The symbols move the nodes like this.
ψ: z132->z55, z100->z957, z250->z666, z344->z542, z455->z402, z55->z907, z690->z379, z402->z864, z90->z336, z237->z181, z864->z369, z957->z146, z767->z554, z607->z905, z697->z976, z517->z250, z379->z100, z542->z237, z292->z773, z810->z954, z954->z324, z525->z994, z648->z344, z666->z292, z287->z320, z790->z757, z309->z287, z431->z676, z59->z309, z965->z697, z336->z431, z320->z164, z843->z132, z146->z372, z554->z810, z501->z517, z164->z767, z676->z965, z372->z455, z631->z607, z117->z501, z976->z525, z324->z90, z905->z117, z369->z648, z773->z690, z907->z59, z181->z631, z994->z790, z757->z843
δ: z132->z250, z100->z976, z250->z132, z344->z810, z455->z431, z55->z517, z690->z994, z402->z336, z90->z864, z237->z767, z864->z90, z957->z697, z767->z237, z607->z287, z697->z957, z517->z55, z379->z525, z542->z554, z292->z757, z810->z344, z954->z648, z525->z379, z648->z954, z666->z843, z287->z607, z790->z773, z309->z905, z431->z455, z59->z117, z965->z146, z336->z402, z320->z631, z843->z666, z146->z965, z554->z542, z501->z907, z164->z181, z676->z372, z372->z676, z631->z320, z117->z59, z976->z100, z324->z369, z905->z309, z369->z324, z773->z790, z907->z501, z181->z164, z994->z690, z757->z292
χ: z132->z843, z100->z379, z250->z517, z344->z648, z455->z372, z55->z132, z690->z773, z402->z455, z90->z324, z237->z542, z864->z402, z957->z100, z767->z164, z607->z631, z697->z965, z517->z501, z379->z690, z542->z344, z292->z666, z810->z554, z954->z810, z525->z976, z648->z369, z666->z250, z287->z309, z790->z994, z309->z59, z431->z336, z59->z907, z965->z676, z336->z90, z320->z287, z843->z757, z146->z957, z554->z767, z501->z117, z164->z320, z676->z431, z372->z146, z631->z181, z117->z905, z976->z697, z324->z954, z905->z607, z369->z864, z773->z292, z907->z55, z181->z237, z994->z525, z757->z790

The rows follow the links: the fewer symbols apart two nodes are, the more alike their rows tend to be.

Each row is also shifted at random along 5 hidden directions that mean nothing.

Some nodes, each with a row of numbers:
z344:   4   -9   18  -16    4   10   -4  -15  -16  -28    7  -14  -12   -2    3   -7   12   -3   12   13   24    6    1    0   18   -2    8    2   -2    8    6  -14   11    0    6  -11   32    6   -2  -10   15   -8  -35    8   -5   -9    2
z907: -46   13   11  -13   -6    3   20  -15    0   15    7   -1  -18   19   -5  -13   11  -33    8    6    1  -10   11    0  -10   13    7   -9    0   14   16  -25   -8    2   -8    6    1   13    0    8   19   12   -6    8   -3  -12   13
z402:  -7    6    4   -8   -4   -3   15  -26   -3    5    7   -5   -5   -8    1    1   14   -9    6   12    5    2   -1   15   -4   -2    2   -6   -9   -3    1  -11    1  -14    1    1    4   22    8   -1   20  -12  -13    9    3   -7   -5
z309: -10    4   -1  -11   -1    0    2   -2    0    8   10    2  -16   21   -1   -4   -2  -13    9   -7    1  -12   -1   -3   -4   11    0   -7   11   16   13   -5   -4    6   -3    2    0    7    1    8    6   12    2   -4    2    0   16
z55:  37   15   -2   -3   18    7  -19  -16   -1  -10    7   -9  -13   -6  -17    8   -7   10  -15    1    3   -9  -15  -12  -15    2    4    0   13   -1  -12    8   21    5    3    5    8   -4    3    1  -14    1   26   -9  -16    8   22
z757:  52   17   13   -3    0    4   -7   -4    4   11    8    0   -2   13  -14   -6   12  -16    0    8    2   -9   10   -4  -11    9    1   -7   -5    3    6   -9   -3    7  -14   11   -4   -3   -5    1   -2   11    0   10   -4  -19    4
z90: -42  -16  -15   12   13    5   -1   -8   -1  -27  -19  -16   14  -42    4    8  -15   22  -21    1  -10   18  -10    5    1   -5   -2   12    1  -19  -31   15    6  -12   18  -14   -2    2    4  -11   -5  -19   24   -3   -7   28  -12
z517:   0   -3   -6    7   -1   -2  -21   32    7    4    1   14    3   14   -2    2  -14   13    0  -14   -4   -3    1  -16    7   -1   -5    4    9    1    5   16   -3   14   -3    3   -4  -27  -11    0  -25   16    5  -11    6   -2    2
z666:  -2    3   -4   15   -7   -5    9   19   13    8  -10   14    6   10    2   -5   -7   -5   -5   -8  -16   -7    2   -4   -3    0    4    3    2    5    0   -1  -10    5    0    6  -12  -11   -4    8   -7    6   13   -9    7    2   -1
z843:   1   21   14   -5   -6    0    8  -13    1   20    7    2   -2   10  -15   -4   10  -16   -2   12   -1   -3    6   -4  -14    7    2  -10   -6    2    6   -7   -4    8  -13    9   -5    6    0    8    7   13    2   10   -8  -10    7
z501:  -5   -2  -13    4    9    4   -5   16    5    0   -8    1    3   -1   -7    0  -19    8  -13   -3  -14    7   -2  -22   -7    7    0    7    8   -2   -9   13   -2   12   -3   -4   -9  -14   -8   -2  -12   12   31   -8   -9   20    8
z976:  21    9   18    2  -15   -4   -3   12    4   19    1    7   15   18    3   -8   19  -17   12   11    7    2   26    4    5    6   -9   -7  -20    0   12   -9  -17    3  -16    7  -11   -8   -6   -3    2   11  -28   18    9  -31  -20
z164:  -6  -12  -11   -4    2   -6  -12   13   -5   -4   12   12  -12    8    8   15  -10   18   10  -21    3   -6  -19   -4    7   -8   -2    0   18    8    7   15   11    1    9   -4    8   -3    0    5  -11    1   -4  -20   10    9   14
z181:  -7   -3   -4  -17   -2    0   16    0   -5   19    6  -10   -2    5   -8   -5   -3  -16    5    9   -9   18    5  -15   -7   19   -2   -3   -3   -3    9   -3   -7   16   -9  -10  -10   16   -8   -1   17   14    9    6  -12   15    7
z455: -32    4    3   -1   -5   -8   10  -24   -6    3    4    3    4  -14    0   11   12    4   -1    6    8    4  -12   17   -2  -15    4   -6   -8   -8    1    1   13  -15    5    5    7   16   13    2    6  -21  -14    3    3   -8  -10
z994: -21   14   22    0  -23  -10    6    1    0   10   10   20   12    5  -13    2   17    3    6   10    8   12   -3   -2    4  -20    7   -6  -19   -6   16    0   10    7  -10    9   17   -6   -3   11   -5   -1  -28   12    0  -22  -10
z100:  59    9    4   13   -5   -2   16   -2   14    4  -11    7   -1   12   13  -14    8  -20    0   -2   -5  -25   16   24   -4    1    4   -2   -4   10    2  -22  -19  -18    0   14  -12    2    7    3    9   -1   -8    4   14  -16   -6

Start here and follow the symbols in turn, left to right. Where do you end up?
Answers are names.
  9    2   -5  -14    4   -7  -12  -15  -12    7   17   -5   -2  -14   -9   21    1   19    1    2    8   15  -20    0   -6  -11   -8   -6    2   -8   -3   21   23   -1    3   -9    4   11    5   -5   -5  -11    1   -3   -6    6    0
ψ χ χ δ -> z90
-37    0    1   17    6    5   -1    6    8  -18  -16    2    4   -9    4   -4   -9    9  -13   -3   -6   -7   -2    7    1   -7    9    9    3   -2  -15    0    0   -6   11    7    5  -17    0    2  -12   -6   13   -6    1    3   -3
χ δ δ χ -> z250
-45    0    1  -23   -9   -9    9   -1  -10   28   18   -4   -4    7   -9    6    4  -11   13    7    1   20    0  -11   -5   11  -11   -8   -6   -2   13    8    0   12  -14  -11  -10   18   -3   -2   18   12   -3    6   -6    0   -1
χ δ ψ -> z954
 36   -7    3  -13   13   12  -15   -4  -16  -26    4  -19  -10   -7   -6   -1   -4   11    2    5   14    9   -6  -15    8    3    3    3    7    1   -2    3   14    7    2  -12   19   -1   -4  -10    1   -1   -1    0  -12    8    9
δ δ χ -> z542
  6    0    4    8    5    7    3   -4    1   -6  -15  -11   18  -15    0   -8    4   -3  -14   12   -5    9   15    7   -2    8   -5    4  -14  -12  -16   -6  -11   -6   -4   -2  -12   -4   -1   -9    3   -3    2   12   -6   -3  -15
δ χ ψ ψ δ -> z676
-10   -4    1    8   -3    1   15   -2    3   -1  -15   -5   19  -14    5   -8    4   -5   -8   10   -5   16   10    7    1    1   -3    4  -16  -12  -12   -9  -14   -8    2   -5   -9    2    0   -5   10   -6   -3   14   -2    1  -18
ψ ψ δ χ δ -> z976
-10    0  -14   -9   -6  -11   25   -3    1   27   11   13  -13    8   -5    5  -11  -11    4   -9  -17   -1  -18   -5  -18    2    7   -9   14    5   13    3    1    6   -2    0  -10   17    7   18   14   10   23  -14   -2   20   17
χ δ χ ψ δ -> z309
 24   12    7    6   10   10  -13  -13    2  -13   -7  -14   11  -20  -13    1    3   10  -21   14    3    5    2   -3   -7    2    2    2  -10  -12  -20    3    8   -2   -2    5   -2   -7   -2   -8  -11   -5   10    9  -15   -2   -4
δ χ ψ -> z379
 -8   -6   -8   -7   -6   -9   26    1   -1   12    8   14  -16   12    5    2   -8   -8   11  -11   -8   -6  -16   -2   -4   -5    9   -3   13    8   15   -1    3    3    6   -1    9   14    5   16   10    4    4  -13    3   15   15
ψ χ δ χ χ -> z237
 16   14   20   -1   -5    5    8  -14    3   -1    0    0    4    2  -10   -9   12  -12   -3   17    5   -2    9   -1   -4   -2   11   -3  -11   -1    3  -13    0    5   -9    9    8   -2   -3    3    6    1  -10   14   -8  -17    1
δ δ ψ -> z757
 -5  -10    5   -2   -7   -1   21    9   -2  -11   -1   10    1   -2   -5   -4  -12    9    1    2   -4   17  -16  -20   12  -12   21    9    5    0   10   -1   13   20    7   -9   29   -7   -8   10    0   -1   -3   -6   -9   16   10
ψ δ δ -> z117
 36    9   -6    0  -19  -20   26   -9    7   44    9   18    4    6    0   10   12  -12    7   -2  -11   -3   -5   14  -19   -4   -5  -16   -7   -4   11    4   -6   -9   -5    6  -21   21   11   14   10   -1    1    4   12   -5   -7
ψ χ ψ δ -> z431
-13    9   -2    3  -30  -31   32   -5    8   45   10   31    8    4    0   14   11   -3   10   -4  -10    4  -15   16  -10  -20   -1  -13  -11   -7   18    8   -2   -6   -3    8  -12   17   12   25    6   -7   -9    0   16   -7  -13
χ χ δ δ -> z100
 33    6   -5   14    3    3    9    3   14    1  -19    2    2    2   10  -11   -2  -15  -12   -2  -11  -20   11   16   -7    3    3    2    0    2  -10  -13  -18  -11    1   14  -16   -4    3    4   -1    2   12    1    7   -3   -4
ψ χ χ -> z773
-41    0   -8   13    3    5   20    1    8   -9  -21    1    8  -16   -5   -9  -15    2  -22    3  -19    5   -5   -6  -11    0   14    9    3  -10  -15   -4   -2    5    6    2   -2   -6   -4    9   -4   -1   35   -4  -13   24    6
ψ δ ψ χ -> z843
 -9  -16  -16    1   12    5    9   -2    0  -13  -12  -13   -5  -12   11   -4  -14   -5   -1   -6  -11   -1    2    6    1    9   -2    9    6    2  -13   -8  -10  -10   11   -9   -9   10    4   -6   13   -4   18   -4    1   22   -1
ψ ψ ψ ψ -> z336
  4  -16   -9    6    9    3  -10   12    1  -13  -11  -13    4   -5   16   -5   -7    5    3   -6   -3   -1   10    7   11    6   -9    7    2    0  -10   -1  -12  -10    7   -7   -7   -2   -1  -13    0   -4    0   -1    8    6  -11
δ δ δ ψ δ -> z954
 56    2    2   10   -2   -5  -13    3    2    0   -6    4   20  -13   -7    6    0   19  -13    2    0   13   -5   -3    0  -12   -1    1  -10  -14   -7   15    8    1    0    1    0  -14   -3   -3  -17   -5   -1    4   -4    0  -11
ψ ψ δ -> z379
